Here is a tiny trained network, its code and every weight. The questions are about switching its units off for an input and a class, where a switched-off unit gives its printed mean instead of its output.

import numpy as np


def w(rows, s, z=0):
    codes = np.array(rows[::2]) - 128.0
    scale = np.full(codes.shape[1], s)
    scale[-1] = z or s
    return codes * scale


def f(y):
    return y / 2 * (1 + np.tanh(0.7978845608 * (y + 0.044715 * y**3)))


def log_softmax(a):
    a = a - a.max(-1, keepdims=True)
    return a - np.log(np.exp(a).sum(-1, keepdims=True))


def net(x, mask):
    res = np.array(x, float).reshape(1, 3) / 4 @ E
    y = f(res @ A[0][:, :-1].T + A[0][:, -1])
    res = res + np.where(mask, y, B[0][:, -1]) @ B[0][:, :-1]
    return log_softmax(res[-1] @ U[:, :-1].T + U[:, -1])


A, B = {}, {}
E = w([
[117,127,98,95,37,131,142,183,176,60,6],'x0',
[126,150,135,150,106,30,50,95,224,218,126],'x1',
[67,214,167,80,134,216,42,126,131,107,128],'x2',
],0.014)
A[0] = w([
[174,107,150,134,135,144,114,117,109,112,154,122],'neuron 0',
[124,94,112,150,129,118,132,131,138,129,131,225],'neuron 1',
[158,121,137,187,137,66,161,130,154,145,161,182],'neuron 2',
[165,101,125,139,135,100,123,136,134,145,139,131],'neuron 3',
[106,147,129,133,150,158,124,120,124,141,154,92],'neuron 4',
[121,129,124,121,87,79,82,137,193,125,107,55],'neuron 5',
[135,161,138,128,90,76,104,107,188,167,48,61],'neuron 6',
[167,142,168,147,224,169,175,87,57,135,196,254],'neuron 7',
[77,156,151,76,87,215,114,143,121,90,106,97],'neuron 8',
[188,52,45,111,95,137,218,153,112,120,82,150],'neuron 9',
[136,94,149,120,151,157,128,107,112,122,182,116],'neuron 10',
[36,245,191,82,142,179,29,112,137,132,152,132],'neuron 11',
[139,153,154,154,179,81,71,37,155,209,178,102],'neuron 12',
[139,129,120,132,145,102,122,100,127,192,152,153],'neuron 13',
],0.011,0.0066)
B[0] = w([
[116,131,146,134,132,117,139,122,116,151,144,144],'neuron 0',
[160,136,149,127,103,90,114,115,136,127,151,159],'neuron 1',
[150,155,123,129,144,75,113,96,145,117,147,184],'neuron 2',
[133,138,98,122,158,109,128,113,117,113,125,152],'neuron 3',
[108,127,132,151,92,171,143,111,125,163,105,148],'neuron 4',
[104,122,85,120,74,148,147,110,78,168,176,185],'neuron 5',
[81,91,115,116,113,91,139,114,66,167,196,203],'neuron 6',
[102,111,95,131,62,104,151,100,95,159,204,233],'neuron 7',
[120,187,66,95,185,224,134,148,148,145,82,214],'neuron 8',
[169,63,162,210,99,122,167,165,141,86,91,231],'neuron 9',
[107,119,99,120,103,148,115,132,129,164,153,161],'neuron 10',
[75,86,179,116,68,250,106,146,141,125,107,252],'neuron 11',
[176,121,196,150,180,159,106,152,160,65,74,216],'neuron 12',
[187,142,138,122,158,104,130,126,156,116,127,170],'neuron 13',
],0.012,0.022)
U = w([
[121,101,70,146,92,46,150,102,104,172,198,254],'0',
[128,81,209,155,123,157,123,163,154,60,65,127],'1',
[44,138,112,91,95,161,106,108,111,213,179,113],'2',
[113,247,51,81,216,166,128,167,145,89,50,37],'3',
[176,146,149,139,229,75,105,99,162,110,140,88],'4',
],0.011,0.0037)

Each question gives the input, the list of numbers given to net, and the class t.
The units are the neurons (one row each of A and B). Each row of codes is followed by its name. A weight is (code - 128) times the scale printed after its matrix; where a second scale follows, it is the last column's (A, B and U).
mask holds one flag per neuron, in row order. A switched-off neuron (its flag False) gives its mean, the last column of its row in B, instead of its output. The means were averaged over made-up inputs and are rounded, as every weight is.
A unit's drop is (log p(t) with every unit on - log p(t) with that unit switched off) / (log p(t) with every unit on - log p(t) with every unit switched off).
The circuit of an input: a set's keep is (log p(t) with only the set's units on - log p(t) with every unit switched off) / (log p(t) with every unit on - log p(t) with every unit switched off). Starting from the 12 units with the biggest drops (on a tie, the unit counted first), units are removed one at a time, each time the one whose removal leaves the highest keep (on an exact tie, the one counted first), for as long as the keep stays at least 0.8.
circuit, biggest first: the units of the circuit, biggest drop first
most important unit: the unit with the biggest drop
top k neurons: the k neurons with the biggest drops, biggest first
drop when u is switched off: that unit's drop, to one decimal
input [-2,-8,2], class 2: most important unit : neuron 7
input [6,6,0], class 0: top 2 neurons : [neuron 11; neuron 8]
input [-5,0,-2], class 0: top 2 neurons : [neuron 7; neuron 8]
input [5,-1,1], class 3: circuit, biggest first : [neuron 11; neuron 8]
input [-2,1,-6], class 4: circuit, biggest first : [neuron 11; neuron 6; neuron 5]
input [1,-5,4], class 3: top 2 neurons : [neuron 8; neuron 6]
input [7,1,6], class 2: top 3 neurons : [neuron 11; neuron 12; neuron 6]
input [-1,-4,-7], class 0: top 2 neurons : [neuron 11; neuron 12]
input [-4,2,-1], class 4: circuit, biggest first : [neuron 12; neuron 11]
input [-8,8,4], class 1: top 2 neurons : [neuron 12; neuron 11]
input [4,-2,1], class 3: top 2 neurons : [neuron 11; neuron 8]
input [-8,2,1], class 1: top 2 neurons : [neuron 12; neuron 11]
input [0,-1,0], class 0: top 4 neurons : [neuron 11; neuron 12; neuron 8; neuron 9]
input [-5,3,-6], class 4: most important unit : neuron 12
input [1,7,0], class 0: top 2 neurons : [neuron 6; neuron 5]
input [-4,5,6], class 1: drop when neuron 12 is switched off : 0.5
input [-1,-7,4], class 2: drop when neuron 7 is switched off : 0.3
input [3,-4,2], class 3: drop when neuron 8 is switched off : 0.2
